Rows and whether each has a hidden trait (one of two labels; each part has its own):
[  0.5   9.3 -49.3   7.6  -8.9   0.3   6.2   4.5   9.7 -22.7  -4.2 -51.7
  31.4  31.4 -10.2 -11.1  -5.2] : L
[  5.5  -7.8  -9.8   4.1   0.4  -1.0  12.0   2.4  16.7   7.7  12.0 -15.7
   7.4  -6.1 -19.5  -0.4   4.9] : L
[ 21.4 -21.4   9.4 -10.4  -3.0   1.7  -5.8  -9.9   8.1   3.5  18.3  43.5
  17.5   2.0  21.0  -4.6  14.0] : L
[-17.2  17.6  32.5  -1.9   7.0   0.2  -1.9  11.9 -21.3  12.6  -9.3 -22.9
 -17.1 -18.1 -28.6   9.8 -12.8] : L
[ 12.2 -12.4 -46.6  -3.9  -6.5   2.1 -11.3 -13.0  24.7 -21.9   0.4  12.6
  -8.2  22.6  43.2 -12.6   7.9] : L
[ -9.6  18.8 -35.8  35.2 -10.2  -9.5  15.7  11.9  23.3  -7.7   4.3 -46.8
  38.3   9.6 -24.0  -1.8   2.1] : L
[ 12.2 -16.6 -46.4   2.7  -0.6   1.2  14.8  -8.7  11.7 -13.6   4.8   5.9
  18.6  24.0  -0.3  -8.4   6.7] : L
[ 14.4   1.5  53.7 -25.3  -6.7   3.1 -42.0  -6.4 -18.8  -1.7   5.9  43.1
   7.5  -6.2  50.8  -1.8   2.5] : D
[ 10.7  -0.2  79.6 -12.1 -18.1   0.7 -30.0   4.6  -7.7   2.7  19.6  -4.1
  51.6  -5.6  38.6  -3.9   5.5] : D
[ -2.4  -4.6   6.8   1.0   9.0  -2.0   2.0   2.1  13.6  21.6   6.4  14.9
 -35.7 -34.4 -19.7  10.2   4.2] : L
[  4.7  11.1   5.4 -10.7  -5.6   3.0 -11.2   3.7 -14.4 -14.7  -6.2 -20.4
  22.5  17.7   5.3  -5.9  -7.7] : L
[-10.2  18.8  -3.0  -4.4   4.7   1.9   1.3   9.3 -22.6  -5.6 -16.8 -32.4
 -10.2   5.7 -25.7   2.4 -16.8] : L
[ 13.2 -12.7   3.7 -11.8   4.7   2.1  -2.5  -8.9   0.2   5.1   7.2  44.4
  -4.2  -4.7   6.9   0.2   5.6] : L
[  4.0 -27.9   2.5  29.7  -5.2  -6.0  43.3   8.3  47.7  26.1  39.0 -40.7
  50.0 -11.6 -47.8  -0.1  20.0] : D
[ -3.7  24.8  -4.5  -4.8 -16.0   1.9 -29.4   3.3 -13.4 -33.4 -12.7 -36.6
  33.4  32.0  42.4 -12.1  -9.7] : L
[ 23.2 -25.8  36.0  -1.9 -18.6  -0.5  -6.1  -5.7  18.6   2.8  37.4  15.7
  70.6   6.2  34.3  -8.9  22.1] : D
[ -1.8   0.0  49.6 -14.3   6.4   0.7 -20.7  -3.1 -11.9  18.1  -0.4  43.8
 -38.2 -32.5  20.7  10.2   1.1] : L
[  5.0  -9.6  88.3   5.0 -19.3  -3.0 -16.5   8.9   8.7  22.3  30.5 -13.7
  45.7 -30.0  27.7   5.3  12.8] : D
[  1.8  14.8 -14.6  -6.4  -5.3   2.3  -5.6   5.8 -11.4 -18.8  -7.6 -34.9
  20.7  20.6  -4.1  -6.7 -10.8] : L
[ 21.5 -47.8 -99.9  39.8  -8.6  -4.2  76.3  -4.1  72.3  -5.9  39.0 -58.1
  82.2  41.9 -55.9 -17.3  26.8] : L
[  6.7  14.3  40.3 -17.6 -10.8   3.4 -28.4   4.7 -18.3 -12.3   0.3 -10.0
  33.2  10.4  24.8  -6.6  -7.2] : D
[  3.4 -14.1  12.3  23.2 -11.7  -5.2  22.1   9.2  39.4  14.3  29.9 -47.6
  51.9  -3.8 -20.9  -3.8  15.1] : D

Next part:
[  4.7 -39.8   7.5   6.0  22.4  -9.1  12.4  10.8   5.2  -3.4 -23.1  18.0
   0.5  12.4   2.2   3.0  20.3 -10.7  31.1 -22.9   1.5 -24.1 -11.6] : Q
[-18.0 -22.5  -3.9  -6.3 -21.5 -13.0  13.9  -5.0  11.1  -3.1  -6.5  20.8
  -1.4   0.8 -16.2   6.6  -6.9  -7.4 -38.5   5.5  -1.8  -5.5 -14.4] : F
[ -8.6 -20.6  -5.2   3.7 -16.3 -27.5  12.9  -8.0   5.7  -7.4   4.1  22.1
  -0.7   2.3 -15.2  -4.5 -16.3   1.2 -24.9  19.6  -2.9 -22.5  11.8] : F
[  7.1 -41.1   3.5   6.9  12.9  -1.7  24.2   9.7   8.0  -2.6 -26.1  17.7
  -1.2  18.8   4.0   3.0  24.4 -14.8  49.5 -20.8   2.0 -25.8 -19.6] : Q
[ -5.9  -7.8   2.2 -11.3 -20.2  69.2  12.8  -2.9   0.0  -0.9   0.4  -2.2
  -7.5   0.2   4.6 -13.0  -9.5   2.4  -7.5   2.2   4.0   8.5   9.3] : F
[ -6.9 -14.3  -0.1   1.3 -16.4 -20.8   3.8  -9.9   4.6  -3.5   1.9  15.3
   0.3   2.8 -14.7  -2.4 -13.2   0.1 -31.0  16.2  -2.4 -17.8   8.0] : F
[ 10.0 -25.5  15.0   5.2  -7.2  17.3  12.8   1.1  14.4   4.4  -8.8   7.8
   7.5   1.8   5.3   9.5  23.9  -8.8  20.3  -4.0   0.2  -3.8 -29.1] : Q
[-11.2  11.0  -5.3  -0.2 -19.3 -17.3  -3.3  -3.6 -10.6  -4.0   0.8  -5.1
  -5.6  10.2 -10.6 -10.4 -17.8  -0.2   6.1   8.8   1.7 -13.0  26.1] : F
[-21.1  10.6  26.2 -11.1  -6.8  26.4 -29.3   0.3  -5.8  -6.4 -28.0   8.5
 -11.8  13.9 -32.2  -0.6   0.1   8.0  31.7 -10.3  12.3   3.5  30.7] : Q
[ 10.1 -35.0  12.0  13.7  12.1   8.9  12.4   8.4   1.0   1.2 -12.4  18.2
   5.7  -4.1  -2.7   7.5  19.4 -10.9   2.4  -7.2  -2.7 -15.8 -22.7] : Q
[-16.0  11.4  -0.6 -19.8 -18.8 -12.5  -2.2  -9.1  15.7   0.3  -8.5  15.4
  -0.9  14.9  -6.5  -3.1 -15.1   1.0 -41.9   8.2   2.1  -1.0   2.5] : F
[ 13.1 -18.1   8.8   2.3 -18.7 -18.0   7.0   0.6   8.6   6.4 -10.4  18.1
   5.3  10.1  10.0   4.3   3.6  -8.9  -7.2   8.8   0.4  12.1  -6.9] : Q
[  3.8 -37.8 -10.6   6.8  -4.5   5.2  26.3   9.6  -8.8 -11.8   9.1   6.6
  -4.9   4.0   3.4 -17.2 -20.2  -1.9  34.3  -0.1   3.1 -16.1  15.7] : Q
[-19.2 -16.1  -4.1  -9.8   9.6 -18.0  15.2  -7.3  21.8  -4.2   1.3  12.1
  -1.7  -2.6  -2.1  13.3   1.0  -5.3 -24.3   2.9  -1.9 -13.6 -27.0] : F
[ -9.9 -18.2 -11.8  -1.7 -21.1 -13.8  14.2  -4.1  12.4  -5.0   0.0  19.1
   1.2   3.2 -15.2   3.9 -14.4  -1.1 -10.7  18.8  -1.7  -5.2   1.1] : F
[-20.2   5.6  -9.7 -16.3 -35.9  18.0   9.3  -8.3   9.6  -4.2   7.3   0.5
  -8.1   4.1  -8.6  -7.8 -32.7   3.7 -28.3  22.3   3.6   2.4   6.5] : F
[  2.5 -18.1  -2.9  -5.0 -13.4  70.3  24.1   7.3   2.0  -0.7  -4.3 -10.9
   1.8   1.2  -1.0   3.3   8.0 -16.2  47.8 -17.1   4.2   2.4 -24.6] : Q
[ -7.3 -29.9  17.9   1.5 -29.4 -11.7  -7.9  14.9   4.5  -5.3 -32.9  15.2
  -6.5  29.1 -19.2  -5.5  -8.5   3.3  45.9   0.4  14.2  -3.2  21.8] : Q
[  4.9 -48.6   8.5   7.4   4.6   1.6  20.9   9.7  13.4   1.8 -14.2  19.6
   1.2   0.8   4.2   6.8  16.9 -13.5   3.2  -2.3  -0.7 -11.3 -27.5] : Q
[-14.6  -8.4 -13.5  -7.1 -55.0  -0.2  14.5  -3.8  13.4  -4.9   5.2   3.8
  -4.8  11.9  -4.8 -11.2 -33.7   5.5 -29.8  20.5   4.5  -8.7   4.2] : Q
